Below are the code and all the weights of a small trained network. Each question names an input and a class and asks about switching units off, where a switched-off unit gives its printed mean instead of its output.

import numpy as np


def w(rows, s, z=0):
    codes = np.array(rows[::2]) - 128.0
    scale = np.full(codes.shape[1], s)
    scale[-1] = z or s
    return codes * scale


def norm(h):
    return h / np.sqrt((h * h).mean(-1, keepdims=True) + 1e-5)


def f(y):
    return np.maximum(y, 0)


def log_softmax(a):
    a = a - a.max(-1, keepdims=True)
    return a - np.log(np.exp(a).sum(-1, keepdims=True))


def net(x, mask):
    res = np.array(x, float).reshape(1, 5) / 4 @ E
    u = 0
    for l in range(2):
        y = f(norm(res) @ A[l][:, :-1].T + A[l][:, -1])
        res = res + np.where(mask[u : u + 15], y, B[l][:, -1]) @ B[l][:, :-1]
        u += 15
    return log_softmax(norm(res)[-1] @ U[:, :-1].T + U[:, -1])


A, B = {}, {}
E = w([
[130,69,159,175,134,82,141,129,133],'x0',
[120,104,164,71,137,104,163,119,142],'x1',
[146,192,203,141,127,96,121,110,164],'x2',
[150,120,139,142,106,114,32,114,116],'x3',
[150,121,159,157,2,170,143,118,146],'x4',
],0.0035)
A[0] = w([
[117,92,144,100,161,97,163,140,123,31],'0.n1',
[121,90,146,134,212,74,160,137,143,83],'0.n2',
[138,82,170,201,81,93,115,119,132,105],'0.n3',
[119,106,132,91,203,93,108,131,134,26],'0.n4',
[137,137,136,119,130,125,128,145,127,110],'0.n5',
[142,40,185,124,62,85,104,110,123,109],'0.n6',
[130,93,123,126,118,128,186,130,126,72],'0.n7',
[140,152,96,188,138,149,36,139,134,43],'0.n8',
[127,175,125,223,195,123,241,129,146,85],'0.n9',
[110,119,183,19,214,74,158,107,126,74],'0.n10',
[122,95,151,144,254,58,147,118,119,3],'0.n11',
[122,90,150,72,128,119,135,137,132,90],'0.n12',
[145,94,191,198,86,87,119,119,136,94],'0.n13',
[110,33,86,135,115,134,243,141,128,83],'0.n14',
[125,123,117,145,190,95,119,139,143,27],'0.n15',
],0.0069,0.0015)
B[0] = w([
[127,130,107,153,121,99,80,97,73,178],'0.n1',
[125,153,92,147,143,106,41,41,96,227],'0.n2',
[91,92,171,148,95,144,64,203,134,217],'0.n3',
[171,89,34,100,135,125,166,73,116,204],'0.n4',
[128,136,132,120,120,118,130,124,137,134],'0.n5',
[129,175,198,218,95,92,97,142,83,225],'0.n6',
[119,93,121,104,194,107,149,70,158,169],'0.n7',
[121,118,61,131,178,68,111,73,104,198],'0.n8',
[148,95,197,166,68,120,94,232,151,229],'0.n9',
[150,102,91,145,160,116,93,254,207,245],'0.n10',
[92,144,23,106,166,77,85,5,69,255],'0.n11',
[132,137,131,146,85,101,83,121,117,166],'0.n12',
[103,94,225,185,84,102,137,154,101,221],'0.n13',
[142,172,41,66,165,190,198,64,108,239],'0.n14',
[107,124,88,129,105,154,136,71,76,185],'0.n15',
],0.0085,0.0051)
A[1] = w([
[162,211,159,71,117,112,165,91,111,170],'1.n1',
[109,95,144,54,109,170,171,97,135,34],'1.n2',
[110,102,153,63,136,215,217,100,118,31],'1.n3',
[144,123,131,117,105,109,186,103,144,59],'1.n4',
[107,153,171,120,141,200,253,59,127,83],'1.n5',
[142,69,136,125,112,141,178,134,124,43],'1.n6',
[119,110,144,152,153,51,57,169,162,100],'1.n7',
[156,153,218,32,93,143,246,59,154,118],'1.n8',
[170,58,107,98,126,162,174,211,143,153],'1.n9',
[167,121,153,123,149,148,165,108,120,30],'1.n10',
[139,207,159,85,135,116,134,83,154,69],'1.n11',
[134,134,133,109,123,120,196,108,127,19],'1.n12',
[133,107,144,111,102,116,159,129,145,2],'1.n13',
[130,177,199,94,104,104,151,106,151,27],'1.n14',
[124,126,130,125,126,125,130,123,134,85],'1.n15',
],0.0064,0.00073)
B[1] = w([
[79,110,196,112,213,129,214,92,142,149],'1.n1',
[64,201,167,118,134,177,127,124,62,151],'1.n2',
[42,185,190,131,161,135,220,38,170,167],'1.n3',
[90,159,100,168,88,145,165,98,148,139],'1.n4',
[149,200,236,2,130,125,205,113,152,169],'1.n5',
[225,165,107,150,159,171,159,133,102,140],'1.n6',
[138,92,224,114,80,188,232,123,109,253],'1.n7',
[70,193,178,114,115,248,216,66,67,160],'1.n8',
[177,155,120,72,99,182,120,158,218,163],'1.n9',
[55,164,164,85,130,144,102,120,142,136],'1.n10',
[145,136,154,107,80,169,190,129,114,140],'1.n11',
[118,162,93,116,73,155,167,142,112,143],'1.n12',
[107,105,125,131,205,170,109,142,86,135],'1.n13',
[58,120,135,157,168,119,158,85,55,153],'1.n14',
[138,126,127,138,135,138,132,130,128,128],'1.n15',
],0.0054,0.0046)
U = w([
[98,182,153,71,137,192,227,82,129,100],'0',
[132,109,2,117,178,85,77,56,94,194],'1',
[175,113,124,92,132,146,139,229,238,5],'2',
[118,100,236,205,61,97,93,157,101,181],'3',
],0.0081,0.0026)

Each question gives the input, the list of numbers given to net, and the class t.
The units are the neurons (one row each of A and B). Each row of codes is followed by its name. A weight is (code - 128) times the scale printed after its matrix; where a second scale follows, it is the last column's (A, B and U).
mask holds one flag per neuron, layer by layer. A switched-off neuron (its flag False) gives its mean, the last column of its row in B, instead of its output. The means were averaged over made-up inputs and are rounded, as every weight is.
A unit's drop is (log p(t) with every unit on - log p(t) with that unit switched off) / (log p(t) with every unit on - log p(t) with every unit switched off).
The circuit of an input: a set's keep is (log p(t) with only the set's units on - log p(t) with every unit switched off) / (log p(t) with every unit on - log p(t) with every unit switched off). Starting from the 12 units with the biggest drops (on a tie, the unit counted first), units are removed one at a time, each time the one whose removal leaves the highest keep (on an exact tie, the one counted first), for as long as the keep stays at least 0.8.
circuit, biggest first: the units of the circuit, biggest drop first
most important unit: the unit with the biggest drop
k most important neurons: the k neurons with the biggest drops, biggest first
top k neurons in layer l: the k neurons of layer l with the biggest drops, biggest first
drop of u: that unit's drop, to one decimal
input [-5,-7,6,-5,2], class 3: circuit, biggest first	0.n9
input [-8,-7,0,-7,-3], class 2: top 3 neurons in layer 0	0.n11, 0.n6, 0.n2
input [4,4,-2,-2,5], class 0: 3 most important neurons	0.n14, 0.n10, 0.n9
input [-6,1,-4,-1,-4], class 2: circuit, biggest first	0.n10, 0.n11, 0.n2
input [-3,-5,-2,-8,-1], class 0: top 3 neurons in layer 0	0.n14, 0.n10, 0.n3
input [-8,-2,5,3,0], class 0: top 3 neurons in layer 0	0.n11, 0.n4, 0.n2
input [-6,7,2,6,3], class 3: 3 most important neurons	0.n14, 0.n6, 0.n11
input [-6,1,-5,8,6], class 3: 3 most important neurons	0.n14, 0.n11, 0.n4
input [2,8,-8,8,1], class 3: top 2 neurons in layer 0	0.n6, 0.n11
input [1,-4,1,-5,4], class 2: top 3 neurons in layer 0	0.n9, 0.n3, 0.n6
input [-8,6,7,7,-6], class 2: 3 most important neurons	0.n10, 0.n2, 0.n14
input [-8,-3,8,1,7], class 0: 2 most important neurons	0.n10, 0.n9
input [-1,6,-1,2,1], class 3: 2 most important neurons	0.n6, 0.n12
input [2,-4,-2,-4,3], class 0: most important unit	0.n14
input [-2,-2,4,-1,-1], class 3: top 3 neurons in layer 0	0.n14, 0.n4, 0.n10
input [6,4,-8,6,1], class 3: drop of 0.n11	0.1
input [7,-5,2,-7,1], class 3: drop of 0.n10	0.1
input [-7,8,0,0,-3], class 2: drop of 0.n10	0.9
